Below are the code and all the weights of a small trained network. Each question names an input and a class and asks about switching units off, where a switched-off unit gives its printed mean instead of its output.

import numpy as np


def w(rows, s, z=0):
    codes = np.array(rows[::2]) - 128.0
    scale = np.full(codes.shape[1], s)
    scale[-1] = z or s
    return codes * scale


def f(y):
    return np.maximum(y, 0)


def log_softmax(a):
    a = a - a.max(-1, keepdims=True)
    return a - np.log(np.exp(a).sum(-1, keepdims=True))


def net(x, mask):
    res = np.array(x, float).reshape(1, 8) / 4 @ E
    y = f(res @ A[0][:, :-1].T + A[0][:, -1])
    res = res + np.where(mask, y, B[0][:, -1]) @ B[0][:, :-1]
    return log_softmax(res[-1] @ U[:, :-1].T + U[:, -1])


A, B = {}, {}
E = w([
[39,207,211,139,159,195,131,119],'x0',
[236,135,194,127,150,199,192,97],'x1',
[97,142,76,135,69,111,205,10],'x2',
[124,84,111,158,136,187,38,76],'x3',
[153,203,92,10,65,163,69,131],'x4',
[128,127,128,127,128,127,128,129],'x5',
[135,127,56,101,254,137,156,119],'x6',
[131,178,43,202,88,192,149,185],'x7',
],0.0082)
A[0] = w([
[138,142,129,63,85,171,95,126,106],'N1',
[143,124,175,153,70,131,122,111,148],'N2',
[129,90,126,126,126,162,99,133,87],'N3',
[92,145,161,160,153,134,137,128,57],'N4',
[126,159,143,106,132,97,189,179,58],'N5',
[118,102,121,152,137,204,64,81,104],'N6',
[189,70,72,121,110,77,141,149,84],'N7',
[138,113,158,137,146,127,66,190,51],'N8',
[166,76,90,115,113,120,141,131,87],'N9',
[143,148,102,163,112,141,153,164,25],'N10',
[125,151,98,85,177,127,137,138,111],'N11',
[104,164,128,147,78,95,162,72,82],'N12',
[151,141,121,116,168,148,151,123,129],'N13',
[114,94,138,175,151,104,150,126,44],'N14',
[20,203,197,116,148,191,139,116,5],'N15',
[190,147,173,138,118,162,144,109,43],'N16',
[121,148,158,167,61,132,127,142,89],'N17',
[135,125,131,129,158,122,117,162,65],'N18',
[97,140,106,144,130,86,90,146,159],'N19',
[131,99,190,133,71,130,93,171,70],'N20',
[146,169,110,108,112,125,145,153,100],'N21',
[132,90,121,164,143,157,47,51,139],'N22',
[164,181,112,56,89,140,98,126,49],'N23',
[109,160,95,76,121,119,98,139,77],'N24',
[112,100,127,104,113,122,159,107,11],'N25',
[187,107,149,132,123,178,156,107,52],'N26',
[143,135,115,114,196,131,107,177,99],'N27',
[140,118,131,207,151,94,107,114,65],'N28',
[182,94,138,156,65,81,108,133,113],'N29',
[97,135,97,123,120,146,139,57,90],'N30',
[117,181,163,88,121,48,228,201,60],'N31',
[133,150,56,207,107,203,150,194,79],'N32',
[115,92,118,138,153,138,149,123,51],'N33',
[115,69,214,45,168,61,108,75,38],'N34',
[195,137,168,128,139,168,169,125,84],'N35',
[173,110,112,118,128,101,101,133,67],'N36',
[128,122,52,106,234,145,141,115,91],'N37',
[104,130,86,119,129,125,181,50,46],'N38',
[16,109,96,122,124,78,102,164,76],'N39',
[113,60,168,233,116,106,152,142,81],'N40',
[106,114,140,152,151,101,173,151,103],'N41',
[145,119,176,118,154,134,90,248,4],'N42',
],0.015,0.0034)
B[0] = w([
[165,108,133,66,140,151,168,113,207],'N1',
[79,107,151,121,121,73,136,153,192],'N2',
[109,128,142,126,125,159,119,140,157],'N3',
[172,82,118,136,134,125,119,106,170],'N4',
[93,124,150,130,126,169,81,128,176],'N5',
[83,122,150,119,124,184,64,139,202],'N6',
[177,88,106,196,148,133,78,104,209],'N7',
[110,150,133,167,119,161,184,114,196],'N8',
[152,103,120,177,140,141,101,118,178],'N9',
[128,159,104,123,130,111,112,92,161],'N10',
[115,89,155,107,120,92,127,125,177],'N11',
[92,147,147,176,122,149,196,122,196],'N12',
[120,126,128,127,127,91,130,168,168],'N13',
[173,123,118,88,131,149,156,109,170],'N14',
[214,47,86,202,149,99,74,78,242],'N15',
[149,148,104,128,132,113,123,201,187],'N16',
[91,100,155,109,122,63,134,130,186],'N17',
[129,133,131,142,111,128,156,118,154],'N18',
[135,151,120,128,130,114,117,196,180],'N19',
[77,94,163,124,110,73,143,134,196],'N20',
[120,128,128,103,131,137,116,108,165],'N21',
[67,132,153,126,125,195,72,147,209],'N22',
[185,106,133,63,143,150,184,102,213],'N23',
[174,121,126,78,138,144,157,137,186],'N24',
[114,149,127,149,123,140,142,108,149],'N25',
[143,159,112,137,131,134,133,201,185],'N26',
[102,128,151,155,101,136,172,117,188],'N27',
[160,118,126,84,133,153,147,125,169],'N28',
[134,74,132,157,133,90,105,112,198],'N29',
[111,150,142,159,123,151,184,128,185],'N30',
[55,116,159,111,123,213,50,150,219],'N31',
[110,219,93,110,137,83,86,51,225],'N32',
[139,117,142,98,122,124,131,137,152],'N33',
[118,228,74,106,131,76,98,56,247],'N34',
[151,163,101,135,127,120,125,213,196],'N35',
[151,118,113,161,138,137,103,113,167],'N36',
[88,53,176,97,111,44,144,140,215],'N37',
[103,150,145,179,99,150,196,120,200],'N38',
[163,174,106,134,133,109,119,252,213],'N39',
[178,98,139,44,136,154,186,106,211],'N40',
[156,126,131,75,133,151,140,123,172],'N41',
[107,154,127,193,116,165,206,103,218],'N42',
],0.03,0.014)
U = w([
[184,111,145,43,159,160,153,107,97],'0',
[96,157,156,221,87,146,194,110,62],'1',
[175,62,109,209,168,105,57,101,71],'2',
[92,226,88,94,138,59,68,60,107],'3',
[153,168,108,136,136,97,106,254,104],'4',
[64,119,183,110,128,203,29,132,254],'5',
[78,72,199,117,98,15,123,136,220],'6',
],0.0096,0.0028)

Each question gives the input, the list of numbers given to net, and the class t.
The units are the neurons (one row each of A and B). Each row of codes is followed by its name. A weight is (code - 128) times the scale printed after its matrix; where a second scale follows, it is the last column's (A, B and U).
mask holds one flag per neuron, in row order. A switched-off neuron (its flag False) gives its mean, the last column of its row in B, instead of its output. The means were averaged over made-up inputs and are rounded, as every weight is.
A unit's drop is (log p(t) with every unit on - log p(t) with that unit switched off) / (log p(t) with every unit on - log p(t) with every unit switched off).
The circuit of an input: a set's keep is (log p(t) with only the set's units on - log p(t) with every unit switched off) / (log p(t) with every unit on - log p(t) with every unit switched off). Starting from the 12 units with the biggest drops (on a tie, the unit counted first), units are removed one at a time, each time the one whose removal leaves the highest keep (on an exact tie, the one counted first), for as long as the keep stays at least 0.8.
units of the circuit, in order: the units of the circuit, biggest drop first
top k neurons: the k neurons with the biggest drops, biggest first
drop of u: that unit's drop, to one decimal
input [4,-6,1,4,2,7,5,8], class 3: units of the circuit, in order	(N32)
input [-1,8,-1,-4,4,4,-2,7], class 4: top 4 neurons	(N35 N34 N16 N26)
input [4,1,0,4,-4,2,5,-3], class 6: top 2 neurons	(N37 N31)
input [0,-7,-4,0,7,-1,-7,1], class 0: top 4 neurons	(N23 N1 N24 N37)
input [0,8,1,3,2,5,5,7], class 4: top 3 neurons	(N34 N35 N26)
input [-1,-8,0,7,8,-7,-5,2], class 0: top 2 neurons	(N23 N1)
input [-6,0,-4,7,7,5,2,5], class 0: top 2 neurons	(N23 N1)
input [-7,-8,6,-4,2,-8,-6,3], class 4: top 2 neurons	(N39 N15)
input [-8,0,8,-6,2,-7,7,3], class 1: top 3 neurons	(N38 N15 N12)
input [-8,-1,-5,3,6,-4,7,-6], class 2: top 3 neurons	(N7 N36 N9)
input [8,0,-8,4,3,0,-3,6], class 1: top 3 neurons	(N42 N8 N7)
input [-1,-5,-4,8,7,-5,6,6], class 5: top 2 neurons	(N6 N22)
input [-4,-2,-2,5,-7,8,4,8], class 3: top 3 neurons	(N32 N23 N1)
input [-8,-1,-7,-5,-7,6,6,-6], class 2: top 3 neurons	(N7 N9 N23)
input [-7,3,7,-8,-2,-4,-2,3], class 5: units of the circuit, in order	(N31)
input [8,-4,8,3,3,-8,-1,-7], class 1: top 3 neurons	(N12 N30 N38)
input [8,8,-6,3,-5,-2,7,-4], class 2: top 4 neurons	(N15 N39 N4 N19)
input [-6,-8,1,4,7,2,6,6], class 4: drop of N39	7.6
input [-7,3,8,-5,0,1,-4,-5], class 1: drop of N15	1.6
input [-1,-2,1,-3,-8,3,-7,-4], class 0: drop of N40	2.0
input [6,3,-7,3,2,5,0,-4], class 1: units of the circuit, in order	(N42)
input [-3,-8,-1,1,4,-3,7,3], class 4: drop of N27	0.0
